Below are the code and all the weights of a small trained network. Each question names an input and a class and asks about switching units off, where a switched-off unit gives its printed mean instead of its output.

import numpy as np


def w(rows, s, z=0):
    codes = np.array(rows[::2]) - 128.0
    scale = np.full(codes.shape[1], s)
    scale[-1] = z or s
    return codes * scale


def norm(h):
    return h / np.sqrt((h * h).mean(-1, keepdims=True) + 1e-5)


def f(y):
    return np.maximum(y, 0)


def log_softmax(a):
    a = a - a.max(-1, keepdims=True)
    return a - np.log(np.exp(a).sum(-1, keepdims=True))


def net(x, mask):
    res = np.array(x, float).reshape(1, 6) / 4 @ E
    u = 0
    for l in range(3):
        y = f(norm(res) @ A[l][:, :-1].T + A[l][:, -1])
        res = res + np.where(mask[u : u + 4], y, B[l][:, -1]) @ B[l][:, :-1]
        u += 4
    return log_softmax(norm(res)[-1] @ U[:, :-1].T + U[:, -1])


A, B = {}, {}
E = w([
[152,151,110,60,109,110,107,240,36,142],'x0',
[142,125,134,171,143,92,117,137,114,148],'x1',
[108,184,165,173,90,100,199,163,117,2],'x2',
[114,185,134,162,169,193,50,133,101,114],'x3',
[10,147,150,110,139,81,117,90,88,150],'x4',
[125,187,109,188,44,175,139,151,192,193],'x5',
],0.0044)
A[0] = w([
[255,75,102,150,138,146,123,141,168,56,30],'L0N1',
[124,97,129,154,197,156,177,32,172,93,27],'L0N2',
[133,200,118,131,205,205,54,89,102,68,39],'L0N3',
[162,68,147,80,237,107,113,87,72,42,1],'L0N4',
],0.0084,0.0036)
B[0] = w([
[130,198,219,96,252,166,207,61,85,181,219],'L0N1',
[185,159,147,62,62,68,3,111,56,67,228],'L0N2',
[87,14,229,145,98,112,126,205,145,141,218],'L0N3',
[105,201,29,207,17,164,181,131,186,210,254],'L0N4',
],0.0059,0.0061)
A[1] = w([
[92,157,128,160,178,109,174,128,96,22,78],'L1N1',
[7,127,124,110,151,82,128,83,103,117,7],'L1N2',
[140,152,80,68,149,131,145,212,66,112,32],'L1N3',
[118,43,113,107,145,72,179,129,171,92,19],'L1N4',
],0.012,0.0017)
B[1] = w([
[139,81,8,120,149,129,142,193,186,61,225],'L1N1',
[183,207,183,113,255,194,176,116,108,150,255],'L1N2',
[118,185,134,111,114,71,44,44,84,105,238],'L1N3',
[132,40,175,126,83,102,142,133,128,133,159],'L1N4',
],0.0065,0.0044)
A[2] = w([
[99,47,71,72,209,134,80,68,144,189,69],'L2N1',
[109,95,137,174,163,126,99,11,199,84,1],'L2N2',
[131,62,134,66,110,55,208,56,123,146,32],'L2N3',
[64,201,96,134,111,137,134,111,168,136,160],'L2N4',
],0.012,0.00087)
B[2] = w([
[128,135,92,147,118,92,209,153,164,1,254],'L2N1',
[109,159,85,68,119,80,98,141,45,189,220],'L2N2',
[69,92,182,178,140,184,55,175,127,157,232],'L2N3',
[184,85,116,130,108,149,137,68,147,170,251],'L2N4',
],0.0085,0.0054)
U = w([
[127,176,112,50,92,58,38,99,55,117,124],'0',
[149,180,175,98,255,185,197,92,133,152,106],'1',
[125,171,54,175,36,165,157,116,199,218,107],'2',
[118,103,56,131,131,106,174,179,202,4,82],'3',
[50,49,213,164,133,156,93,204,149,154,85],'4',
[124,134,129,132,115,143,135,116,137,133,252],'5',
],0.0061,0.0025)

Each question gives the input, the list of numbers given to net, and the class t.
The units are the neurons (one row each of A and B). Each row of codes is followed by its name. A weight is (code - 128) times the scale printed after its matrix; where a second scale follows, it is the last column's (A, B and U).
mask holds one flag per neuron, layer by layer. A switched-off neuron (its flag False) gives its mean, the last column of its row in B, instead of its output. The means were averaged over made-up inputs and are rounded, as every weight is.
A unit's drop is (log p(t) with every unit on - log p(t) with that unit switched off) / (log p(t) with every unit on - log p(t) with every unit switched off).
The circuit of an input: a set's keep is (log p(t) with only the set's units on - log p(t) with every unit switched off) / (log p(t) with every unit on - log p(t) with every unit switched off). Starting from all 12 units, units are removed one at a time, each time the one whose removal leaves the highest keep (on an exact tie, the one counted first), for as long as the keep stays at least 0.8.
units of the circuit, in order: the units of the circuit, biggest drop first
most important unit: the unit with the biggest drop
k most important neurons: the k neurons with the biggest drops, biggest first
top k neurons in layer l: the k neurons of layer l with the biggest drops, biggest first
input [2,5,5,4,-8,5], class 1: units of the circuit, in order => (L0N1)
input [-8,1,2,7,-4,8], class 0: units of the circuit, in order => (L2N2, L0N4)
input [0,6,1,3,-6,3], class 1: 2 most important neurons => (L0N1, L0N4)
input [4,5,5,-6,-2,-8], class 2: units of the circuit, in order => (L0N4, L2N1)
input [4,2,4,-8,-4,-7], class 4: 3 most important neurons => (L2N3, L0N2, L1N2)
input [-8,0,8,-1,2,3], class 0: top 3 neurons in layer 0 => (L0N2, L0N4, L0N1)
input [1,3,-8,-8,4,-5], class 3: top 2 neurons in layer 0 => (L0N3, L0N4)
input [6,-6,-1,7,-3,4], class 4: 2 most important neurons => (L0N3, L0N2)
input [-2,-4,-8,-2,-6,6], class 3: units of the circuit, in order => (L2N1, L0N4)
input [-8,3,-3,4,8,7], class 0: 4 most important neurons => (L2N2, L0N1, L0N4, L0N2)
input [-4,3,2,-7,0,5], class 4: units of the circuit, in order => (L0N4, L2N3)
input [7,-2,-6,-6,-6,6], class 0: 3 most important neurons => (L1N3, L0N4, L0N3)
input [-7,-1,-6,-6,-5,-2], class 0: top 2 neurons in layer 0 => (L0N2, L0N3)
input [6,1,6,-8,6,-6], class 4: most important unit => L1N4
input [7,-4,-6,-8,1,6], class 4: 2 most important neurons => (L2N3, L0N4)
input [6,5,8,4,6,3], class 3: 2 most important neurons => (L1N1, L0N4)
input [4,-8,2,-8,-8,0], class 1: 2 most important neurons => (L0N1, L0N3)
input [4,-7,2,3,7,-8], class 2: 2 most important neurons => (L0N4, L0N1)
input [-8,-2,-4,-8,7,-2], class 0: 3 most important neurons => (L0N2, L2N2, L0N3)
input [5,0,2,0,-2,2], class 0: units of the circuit, in order => (L1N3)
input [5,3,-5,7,0,6], class 4: top 3 neurons in layer 0 => (L0N4, L0N3, L0N2)
input [-4,-3,-8,5,0,4], class 3: 2 most important neurons => (L2N1, L0N4)
input [-4,0,-8,5,-6,-1], class 3: 2 most important neurons => (L2N1, L1N2)
input [4,1,-3,2,-6,0], class 1: 2 most important neurons => (L0N1, L0N2)
input [3,3,1,-7,-6,5], class 4: top 2 neurons in layer 0 => (L0N4, L0N2)
input [-5,1,-8,-7,5,-5], class 3: top 2 neurons in layer 1 => (L1N2, L1N3)
